Each row has a name. Each question is about the rows just above it. Places in a row count from 0.

X: [95, 157, 28, 55, 24, 76, 94, 78, 153, 54, 29, 86, 132, 107, 76, 142, 34, 98, 88, 103, 25, 55, 19, 40, 117, 43, 44, 91, 20, 70, 155, 153, 23, 27, 161, 82, 145, 116, 131, 86, 129, 91, 126, 83, 133]
R: [104, 144, 22, 69, 28, 58, 47, 91, 103, 74, 33, 70, 153, 93, 56, 101, 27, 36, 67, 124, 25, 69, 33, 41, 61, 63, 62, 29, 32, 27, 108, 146, 32, 39, 125, 53, 143, 104, 126, 77, 76, 34, 60, 75, 81]
T: [45, 57, 165, 125, 178, 154, 159, 92, 25, 95, 139, 161, 95, 143, 151, 16, 183, 147, 171, 143, 175, 187, 181, 190, 140, 145, 148, 131, 178, 166, 81, 32, 184, 142, 46, 158, 83, 144, 100, 52, 29, 151, 46, 49, 26]
M: [95, 157, 28, 55, 24, 76, 94, 78, 153, 54, 29, 86, 132, 107, 76, 142, 34, 98, 88, 103, 25, 55, 19, 40, 117, 43, 44, 91, 20, 70, 151, 102, 125, 77, 136, 115, 138, 158, 122, 66, 118, 141, 124, 74, 115]
key -> tag
[44] -> Q923
[184] -> Q762
[148] -> Q570
Join T by its entry at place 26:
Q570
The next entry after [178, 154, 159, 92, 25, 95, 139, 161, 95, 143]:
[151]
[95, 157, 28, 55, 24, 76, 94, 78, 153, 54, 29, 86, 132, 107, 76, 142, 34, 98, 88, 103, 25, 55, 19, 40, 117, 43, 44, 91, 20, 70, 151, 102, 125, 77, 136, 115, 138, 158, 122, 66, 118, 141, 124, 74, 115] is in which row?
M

C: [114, 119, 133, 97, 34]
Q: [120, 91, 72, 121, 122]
K: [91, 129, 102, 177, 122]
U: [80, 111, 114, 140, 97]
Y: [89, 67, 79, 104, 105]
Z: [111, 108, 112, 113, 83]
tags:
[114] -> Q730
[34] -> Q839
[83] -> Q174
[115] -> Q578
[35] -> Q272
Look up the entry of C at place 4 in the table:
Q839
The next entry after [114, 140]:
[97]
Which row holds [89, 67, 79, 104, 105]?
Y
Which row holds [91, 129, 102, 177, 122]?
K
Where do [114, 119, 133, 97, 34] appear?
C
The row with [80, 111, 114, 140, 97] is
U
Whose row is [111, 108, 112, 113, 83]?
Z

J: [152, 28, 49, 121, 125, 20]
D: [121, 123, 150, 131, 115, 39]
L: [121, 123, 150, 131, 115, 149]
Table of tags by key:
[49] -> Q613
[50] -> Q576
[27] -> Q947
[28] -> Q755
[20] -> Q32
[123] -> Q372
Look up the entry of J at place 1 in the table:
Q755
Give the next entry after [152, 28].
[49]
Where do [121, 123, 150, 131, 115, 39] appear?
D

N: [125, 93, 88, 86, 118, 51, 27, 175, 75, 107, 87, 33]
P: [96, 108, 115, 109, 85, 109, 46, 112, 92, 72, 99, 154]
F: [125, 93, 88, 86, 118, 51, 27, 175, 75, 71, 112, 101]
A: [96, 108, 115, 109, 175, 27, 51, 118, 122, 125, 81, 92]
E: [108, 96, 115, 109, 85, 109, 46, 112, 122, 125, 81, 89]
Which row holds [125, 93, 88, 86, 118, 51, 27, 175, 75, 107, 87, 33]?
N
The row with [96, 108, 115, 109, 175, 27, 51, 118, 122, 125, 81, 92] is
A
Table of tags by key:
[72] -> Q332
[75] -> Q477
[92] -> Q534
Look up the entry of P at place 8 in the table:
Q534

panug: [89, 125, 96, 98, 130, 85, 118, 108]
Gev: [114, 122, 134, 102, 86, 107, 120, 104]
Vumop: [108, 134, 172, 103, 107, 120, 107, 112]
zaf: [88, 158, 97, 113, 99, 120, 88, 108]
peb: [117, 89, 125, 95, 98, 130, 85, 96]
Sos: [129, 111, 150, 91, 114, 103, 124, 96]
rozat: [125, 79, 124, 95, 119, 83, 109, 93]
feva: [108, 119, 101, 92, 100, 89, 121, 104]
Sito: [102, 78, 110, 108, 101, 119, 128, 112]
Give the next entry after [89, 125, 95, 98, 130, 85].
[96]
key -> tag
[128] -> Q129
[92] -> Q414
[129] -> Q540
[108] -> Q733
[91] -> Q870
Look up the entry of Sos at place 0 in the table:
Q540
Which row holds [102, 78, 110, 108, 101, 119, 128, 112]?
Sito
Whose row is [114, 122, 134, 102, 86, 107, 120, 104]?
Gev
Give the next entry after [101, 92, 100, 89].
[121]
The next entry after [120, 107]:
[112]

tiza: [139, 132, 122, 112, 102, 96, 93, 94, 100, 110, 122, 135, 148, 160, 167, 172, 170, 164, 153, 142]
Mas: [153, 161, 168, 176, 182, 187, 187, 186, 182, 176, 167, 158, 146, 137, 128, 120, 116, 112, 112, 112]
dobu: [50, 50, 51, 54, 56, 60, 65, 71, 79, 86, 94, 102, 109, 115, 121, 125, 128, 130, 129, 129]
sasa: [143, 139, 131, 125, 117, 112, 110, 111, 116, 124, 135, 146, 156, 162, 166, 163, 156, 144, 127, 110]
gatet: [76, 74, 73, 72, 72, 71, 71, 69, 68, 66, 62, 61, 61, 61, 63, 68, 74, 82, 91, 100]
Gibav: [87, 86, 86, 87, 86, 86, 87, 89, 90, 93, 98, 102, 107, 113, 120, 129, 137, 146, 155, 165]
zagob: [152, 155, 157, 158, 159, 160, 157, 152, 144, 137, 128, 120, 112, 106, 101, 100, 102, 106, 113, 121]
Bevud: [149, 160, 168, 125, 102, 125, 119, 124, 114, 123, 96, 85, 90, 109, 82, 71, 63, 58, 56, 56]
lev: [126, 125, 124, 125, 125, 124, 123, 119, 114, 109, 102, 96, 90, 85, 83, 82, 83, 86, 91, 98]
nufo: [58, 61, 63, 68, 70, 75, 79, 85, 92, 99, 106, 113, 119, 123, 126, 126, 124, 120, 114, 107]
dener: [58, 61, 63, 68, 70, 75, 79, 85, 92, 99, 106, 113, 119, 123, 126, 126, 124, 101, 114, 107]
Kirim: [126, 125, 124, 125, 125, 124, 123, 119, 114, 109, 102, 96, 90, 85, 83, 82, 83, 86, 91, 94]
key -> tag
[101] -> Q948
[112] -> Q238
[68] -> Q318
Look up the entry of dener at place 17 in the table:
Q948
The row with [126, 125, 124, 125, 125, 124, 123, 119, 114, 109, 102, 96, 90, 85, 83, 82, 83, 86, 91, 94] is
Kirim

B: [98, 49, 116, 137, 97, 138, 72, 123, 76, 71, 59, 119, 56, 76, 49]
G: [49, 116, 137, 97, 139, 72, 100, 103, 105, 34, 112, 99, 106, 82, 82]
H: [42, 119, 142, 114, 128, 107, 107, 103, 117, 137, 167, 141, 78, 118, 115]
V: [94, 152, 80, 64, 111, 62, 137, 85, 120, 131, 142, 94, 143, 125, 148]
W: [137, 99, 139, 72, 100, 103, 105, 34, 112, 99, 106, 76, 126, 118, 42]
Give the next entry after [49, 116, 137, 97, 138, 72, 123, 76, 71, 59, 119].
[56]
What is the next entry after [80, 64, 111, 62, 137, 85, 120, 131]?
[142]
The row with [49, 116, 137, 97, 139, 72, 100, 103, 105, 34, 112, 99, 106, 82, 82] is
G
The next entry after [49, 116, 137, 97, 138, 72]:
[123]
What is the next entry after [137, 97, 139, 72, 100, 103, 105, 34, 112, 99, 106]?
[82]
tags:
[138] -> Q688
[103] -> Q941
[62] -> Q913
[112] -> Q336
The tag of W, keyed by place 5:
Q941

von: [154, 127, 41, 72, 140, 153, 115, 68, 128, 63, 77, 30, 188, 95, 37]
pibal: [49, 99, 70, 175, 47, 14, 15, 74, 128, 154, 179, 161, 58, 164, 140]
ref: [42, 121, 75, 100, 80, 53, 25, 148, 75, 137, 101, 159, 59, 64, 119]
Give the next entry after [154, 127, 41, 72, 140, 153, 115, 68, 128, 63, 77, 30].
[188]
Give the next entry after [25, 148, 75].
[137]
tags:
[148] -> Q749
[36] -> Q516
[67] -> Q745
[37] -> Q981
[68] -> Q16
The tag of von, keyed by place 7:
Q16
Whose row is [42, 121, 75, 100, 80, 53, 25, 148, 75, 137, 101, 159, 59, 64, 119]?
ref
What is the next entry after [53, 25]?
[148]
Whose row is [49, 99, 70, 175, 47, 14, 15, 74, 128, 154, 179, 161, 58, 164, 140]?
pibal

Sizug: [143, 40, 59, 54]
mebu: [119, 8, 105, 123]
dudu: [102, 90, 45, 51]
Vobur: [93, 113, 79, 107]
Buzug: [102, 90, 128, 112]
Whose row is [102, 90, 45, 51]?
dudu
Table of tags by key:
[59] -> Q422
[128] -> Q615
[105] -> Q275
[8] -> Q398
[104] -> Q997
[129] -> Q203
[45] -> Q697
Look up the entry of mebu at place 2 in the table:
Q275

zike: [54, 157, 71, 136, 68, 135]
vipog: [88, 40, 56, 140, 90, 119]
kubon: [154, 31, 116, 89, 131, 127]
Zilan: [111, 55, 115, 69, 137, 53]
gutor: [40, 88, 154, 163, 90, 76]
mura: [72, 148, 34, 125, 174, 19]
Bevus: [112, 69, 53, 59, 68, 166]
Semo: [118, 105, 64, 178, 130, 162]
ful: [89, 69, 107, 117, 101, 89]
mape: [88, 118, 98, 81, 119, 66]
Popib: [87, 85, 120, 145, 88, 104]
dun: [118, 105, 64, 74, 121, 76]
Give the next entry after [115, 69].
[137]
key -> tag
[85] -> Q707
[55] -> Q228
[52] -> Q89
[69] -> Q341
[54] -> Q403
[53] -> Q456
[148] -> Q297
Look up the entry of Zilan at place 1 in the table:
Q228
Whose row is [118, 105, 64, 74, 121, 76]?
dun
Whose row is [88, 40, 56, 140, 90, 119]?
vipog
Give the next entry after [40, 88].
[154]
Whose row is [40, 88, 154, 163, 90, 76]?
gutor
Where do [54, 157, 71, 136, 68, 135] appear?
zike

